Here is a tiny trained network, its code and every weight. The questions are about switching its units off for an input and a class, where a switched-off unit gives its printed mean instead of its output.

import numpy as np


def w(rows, s, z=0):
    codes = np.array(rows[::2]) - 128.0
    scale = np.full(codes.shape[1], s)
    scale[-1] = z or s
    return codes * scale


def norm(h):
    return h / np.sqrt((h * h).mean(-1, keepdims=True) + 1e-5)


def f(y):
    return np.maximum(y, 0)


def log_softmax(a):
    a = a - a.max(-1, keepdims=True)
    return a - np.log(np.exp(a).sum(-1, keepdims=True))


def net(x, mask):
    res = np.array(x, float).reshape(1, 5) / 4 @ E
    u = 0
    for l in range(2):
        y = f(norm(res) @ A[l][:, :-1].T + A[l][:, -1])
        res = res + np.where(mask[u : u + 9], y, B[l][:, -1]) @ B[l][:, :-1]
        u += 9
    return log_softmax(norm(res)[-1] @ U[:, :-1].T + U[:, -1])


A, B = {}, {}
E = w([
[104,166,71,140,205],'x0',
[161,253,203,94,138],'x1',
[118,162,155,158,129],'x2',
[124,99,129,70,210],'x3',
[185,126,84,101,99],'x4',
],0.0076)
A[0] = w([
[87,171,68,107,156,76],'0.n0',
[71,29,8,101,73,164],'0.n1',
[120,24,164,43,100,162],'0.n2',
[176,112,5,214,87,94],'0.n3',
[208,255,148,81,165,132],'0.n4',
[81,63,59,82,108,172],'0.n5',
[68,46,139,44,103,1],'0.n6',
[139,204,166,173,162,207],'0.n7',
[227,179,114,241,209,52],'0.n8',
],0.0077,0.0016)
B[0] = w([
[144,204,51,119,119,159],'0.n0',
[255,145,138,157,162,253],'0.n1',
[109,141,134,185,113,207],'0.n2',
[74,139,128,73,62,207],'0.n3',
[50,102,87,121,127,230],'0.n4',
[113,175,171,110,112,205],'0.n5',
[122,231,117,38,110,176],'0.n6',
[109,82,97,118,174,201],'0.n7',
[23,170,20,139,85,164],'0.n8',
],0.0063)
A[1] = w([
[100,88,255,94,233,217],'1.n0',
[145,155,59,177,99,70],'1.n1',
[34,178,89,42,177,122],'1.n2',
[108,169,83,214,111,105],'1.n3',
[134,95,98,175,247,245],'1.n4',
[139,83,84,238,207,251],'1.n5',
[86,189,143,121,51,105],'1.n6',
[85,138,212,47,205,61],'1.n7',
[74,131,147,195,97,178],'1.n8',
],0.0084,0.0012)
B[1] = w([
[100,28,245,217,144,209],'1.n0',
[69,180,119,122,185,183],'1.n1',
[117,157,61,57,97,254],'1.n2',
[68,57,190,163,188,192],'1.n3',
[255,91,163,63,96,198],'1.n4',
[183,103,214,82,90,187],'1.n5',
[167,157,87,231,168,212],'1.n6',
[114,94,160,144,196,206],'1.n7',
[248,40,79,87,182,191],'1.n8',
],0.0061,0.0063)
U = w([
[68,97,245,134,197,4],'0',
[165,113,139,91,132,94],'1',
[82,170,131,97,102,41],'2',
[196,123,133,194,24,233],'3',
[135,72,208,169,144,157],'4',
[21,191,86,142,171,220],'5',
],0.012,0.0016)

Each question gives the input, the list of numbers given to net, and the class t.
The units are the neurons (one row each of A and B). Each row of codes is followed by its name. A weight is (code - 128) times the scale printed after its matrix; where a second scale follows, it is the last column's (A, B and U).
mask holds one flag per neuron, layer by layer. A switched-off neuron (its flag False) gives its mean, the last column of its row in B, instead of its output. The means were averaged over made-up inputs and are rounded, as every weight is.
A unit's drop is (log p(t) with every unit on - log p(t) with that unit switched off) / (log p(t) with every unit on - log p(t) with every unit switched off).
The circuit of an input: a set's keep is (log p(t) with only the set's units on - log p(t) with every unit switched off) / (log p(t) with every unit on - log p(t) with every unit switched off). Starting from the 12 units with the biggest drops (on a tie, the unit counted first), units are removed one at a time, each time the one whose removal leaves the highest keep (on an exact tie, the one counted first), for as long as the keep stays at least 0.8.
units of the circuit, in order: the units of the circuit, biggest drop first
top k neurons: the k neurons with the biggest drops, biggest first
top k neurons in layer l: the k neurons of layer l with the biggest drops, biggest first
drop of u: that unit's drop, to one decimal
input [5,-3,6,7,-4], class 1: units of the circuit, in order -> [1.n4]
input [-3,8,-1,-6,3], class 5: top 2 neurons -> [0.n4 1.n4]
input [6,-6,-4,-4,-2], class 1: units of the circuit, in order -> [0.n1 1.n0 1.n5]
input [3,-1,0,-4,4], class 5: top 2 neurons in layer 1 -> [1.n1 1.n4]
input [0,-2,4,-8,-3], class 4: top 3 neurons -> [1.n3 1.n8 1.n2]
input [8,-1,-3,4,-1], class 1: top 2 neurons in layer 0 -> [0.n3 0.n6]
input [2,1,-5,-3,4], class 2: top 2 neurons -> [0.n3 0.n2]
input [8,-5,-6,-1,-4], class 1: top 2 neurons -> [0.n1 1.n4]
input [-5,-1,-7,2,3], class 3: top 2 neurons in layer 0 -> [0.n2 0.n7]
input [7,0,0,8,-4], class 1: top 2 neurons in layer 1 -> [1.n4 1.n2]
input [-1,-4,-4,1,-3], class 3: drop of 1.n8 -> 0.1
input [6,3,-5,-6,5], class 5: drop of 0.n7 -> 0.0
input [0,8,5,-4,-3], class 5: drop of 0.n4 -> 0.2
input [0,7,6,-1,8], class 5: top neuron -> [0.n4]
input [5,-6,-1,3,0], class 1: drop of 0.n1 -> 0.2
